Below is a small trained network, with its code and all its weights. Each question gives an input and a target symbol and asks what happens when units are switched off, that is, made to give their printed mean instead of their output.

import numpy as np


def w(rows, s, z=0):
    codes = np.array(rows[::2]) - 128.0
    scale = np.full(codes.shape[1], s)
    scale[-1] = z or s
    return codes * scale


def norm(h):
    return h / np.sqrt((h * h).mean(-1, keepdims=True) + 1e-5)


def f(y):
    return np.maximum(y, 0)


def softmax(a):
    e = np.exp(a - a.max(-1, keepdims=True))
    return e / e.sum(-1, keepdims=True)


def log_softmax(a):
    a = a - a.max(-1, keepdims=True)
    return a - np.log(np.exp(a).sum(-1, keepdims=True))


def net(x, mask):
    ids = ['ΘΞαβγηλμπτω'.index(c) for c in x.split()]
    T = len(ids)
    res = E[ids] + P[:T]
    u = 0
    for l in range(2):
        r = norm(res)
        for j in range(2):
            rows = slice(2 * j, 2 * j + 2)
            q, k, v = (r @ M[l][rows].T for M in (Q, K, V))
            z = softmax(np.where(np.tri(T) > 0, q @ k.T / 2**0.5, -1e9)) @ v
            o = O[l][rows]
            res = res + np.where(mask[u + j], z, o[:, -1]) @ o[:, :-1]
        u += 2
        y = f(norm(res) @ A[l][:, :-1].T + A[l][:, -1])
        res = res + np.where(mask[u : u + 4], y, B[l][:, -1]) @ B[l][:, :-1]
        u += 4
    return log_softmax(norm(res)[-1] @ U[:, :-1].T + U[:, -1])


Q, K, V, O, A, B = {}, {}, {}, {}, {}, {}
E = w([
[105,169,59,184,133],'Θ',
[130,131,214,123,94],'Ξ',
[104,89,226,188,72],'α',
[96,124,65,40,38],'β',
[108,254,86,85,174],'γ',
[12,225,190,90,189],'η',
[109,47,155,144,75],'λ',
[212,95,104,93,180],'μ',
[126,95,103,211,174],'π',
[156,86,157,152,97],'τ',
[161,218,165,211,157],'ω',
],0.0093)
P = w([
[164,10,122,225,6],'0',
[138,38,143,202,61],'1',
[143,46,150,184,99],'2',
[118,57,168,176,120],'3',
[124,55,177,159,135],'4',
[91,77,186,142,178],'5',
[99,82,202,146,201],'6',
[104,79,177,134,212],'7',
],0.0019)
Q[0] = w([
[139,70,253,216,57],'L0H1',
[143,136,152,231,236],'L0H1',
[3,129,114,172,77],'L0H2',
[78,143,205,214,99],'L0H2',
],0.0051)
K[0] = w([
[129,66,29,3,56],'L0H1',
[170,157,49,89,178],'L0H1',
[189,83,174,190,182],'L0H2',
[185,172,127,179,231],'L0H2',
],0.0058)
V[0] = w([
[4,108,86,82,103],'L0H1',
[53,157,155,217,158],'L0H1',
[186,217,186,177,126],'L0H2',
[187,193,177,253,164],'L0H2',
],0.0045)
O[0] = w([
[218,151,54,146,63,95],'L0H1',
[79,98,128,169,59,186],'L0H1',
[213,184,83,254,196,186],'L0H2',
[185,197,102,215,134,255],'L0H2',
],0.0054,0.0036)
A[0] = w([
[145,20,1,103,108,71],'L0N1',
[62,56,70,29,27,135],'L0N2',
[60,21,97,132,85,3],'L0N3',
[242,148,62,93,133,155],'L0N4',
],0.0045,0.0031)
B[0] = w([
[98,143,114,255,135,190],'L0N1',
[149,74,122,76,68,247],'L0N2',
[176,251,195,157,68,176],'L0N3',
[34,124,90,57,105,215],'L0N4',
],0.0063,0.0012)
Q[1] = w([
[239,220,179,128,146],'L1H1',
[184,171,223,182,131],'L1H1',
[157,84,118,46,188],'L1H2',
[176,117,2,51,107],'L1H2',
],0.0049)
K[1] = w([
[101,95,60,62,28],'L1H1',
[104,67,82,47,111],'L1H1',
[96,208,148,251,253],'L1H2',
[140,185,81,198,110],'L1H2',
],0.0057)
V[1] = w([
[108,68,114,154,56],'L1H1',
[125,178,120,90,4],'L1H1',
[115,62,160,36,131],'L1H2',
[79,180,244,219,83],'L1H2',
],0.0035)
O[1] = w([
[113,171,2,146,127,169],'L1H1',
[119,142,133,133,30,126],'L1H1',
[78,125,138,133,158,82],'L1H2',
[142,118,164,97,22,253],'L1H2',
],0.0057,0.0047)
A[1] = w([
[49,149,60,129,216,125],'L1N1',
[215,184,172,183,67,121],'L1N2',
[117,65,206,72,124,254],'L1N3',
[151,67,1,147,213,112],'L1N4',
],0.006,0.0019)
B[1] = w([
[163,35,166,111,159,152],'L1N1',
[148,161,93,102,223,254],'L1N2',
[107,70,77,52,137,185],'L1N3',
[2,84,213,42,197,163],'L1N4',
],0.007,0.0061)
U = w([
[32,42,96,193,239,48],'Θ',
[169,214,33,34,206,98],'Ξ',
[206,204,204,236,241,234],'α',
[105,78,5,50,10,82],'β',
[2,239,198,33,114,19],'γ',
[57,58,210,42,235,223],'η',
[130,57,225,230,53,124],'λ',
[202,2,12,78,201,10],'μ',
[196,129,217,51,185,190],'π',
[131,98,36,51,116,2],'τ',
[48,238,11,215,133,35],'ω',
],0.0067,0.0044)

Each question gives the input, a string of symbols that net reads in full, and the target symbol t.
The units are the heads (2 rows each of Q, K, V and O) and the neurons (one row each of A and B). Each row of codes is followed by its name. A weight is (code - 128) times the scale printed after its matrix; where a second scale follows, it is the last column's (O, A, B and U).
mask holds one flag per unit, layer by layer, with each layer's heads first. A switched-off unit (its flag False) gives its mean, the last column of its rows in O or B, instead of its output. The means were averaged over made-up inputs and are rounded, as every weight is.
A unit's drop is (log p(t) with every unit on - log p(t) with that unit switched off) / (log p(t) with every unit on - log p(t) with every unit switched off).
The circuit of an input: a set's keep is (log p(t) with only the set's units on - log p(t) with every unit switched off) / (log p(t) with every unit on - log p(t) with every unit switched off). Starting from all 12 units, units are removed one at a time, each time the one whose removal leaves the highest keep (on an exact tie, the one counted first), for as long as the keep stays at least 0.8.
circuit, biggest first: the units of the circuit, biggest drop first
k most important neurons: the k neurons with the biggest drops, biggest first
top k neurons in layer l: the k neurons of layer l with the biggest drops, biggest first
drop of u: that unit's drop, to one decimal
input Ξ μ τ γ π τ, target η: circuit, biggest first -> [L0H1, L0H2]
input Θ η π π ω τ, target α: circuit, biggest first -> [L0H2, L1N3]
input α μ Ξ, target η: circuit, biggest first -> [L0H2, L1H2, L0N4]
input τ β π Ξ α π Θ, target Θ: circuit, biggest first -> [L1H2, L1N1, L1N2, L0H2]
input τ μ λ π ω μ α γ, target η: circuit, biggest first -> [L1N1, L0H1, L0H2]
input γ Ξ λ λ, target β: top neuron in layer 1 -> [L1N3]
input η λ α η ω ω Ξ η, target α: circuit, biggest first -> [L0H2, L1N3]
input Θ α ω γ, target α: top 3 neurons in layer 1 -> [L1N3, L1N1, L1N4]
input γ Θ β Ξ Θ, target Θ: 2 most important neurons -> [L1N4, L1N1]
input λ α μ γ Θ, target η: circuit, biggest first -> [L1H2, L1N4, L0H2]
input γ β Θ α Ξ, target Ξ: circuit, biggest first -> [L0H1, L1N2]
input μ α π, target η: circuit, biggest first -> [L1N4, L0H1]
input τ τ Θ Ξ Θ τ μ Θ, target η: circuit, biggest first -> [L1N4, L1N1, L1H2, L0H2]
input τ ω α Ξ α, target α: most important neuron -> [L1N2]
input η π η β α α γ, target γ: top 3 neurons in layer 1 -> [L1N2, L1N3, L1N1]
input α ω Θ Θ, target α: 2 most important neurons -> [L1N3, L0N2]
input α ω π ω ω γ, target α: drop of L1N3 -> 0.2
input α μ α τ, target η: drop of L1N4 -> -0.1
input λ β α Θ Ξ, target Ξ: drop of L1H2 -> 0.1
input ω α τ, target α: most important neuron -> [L1N3]
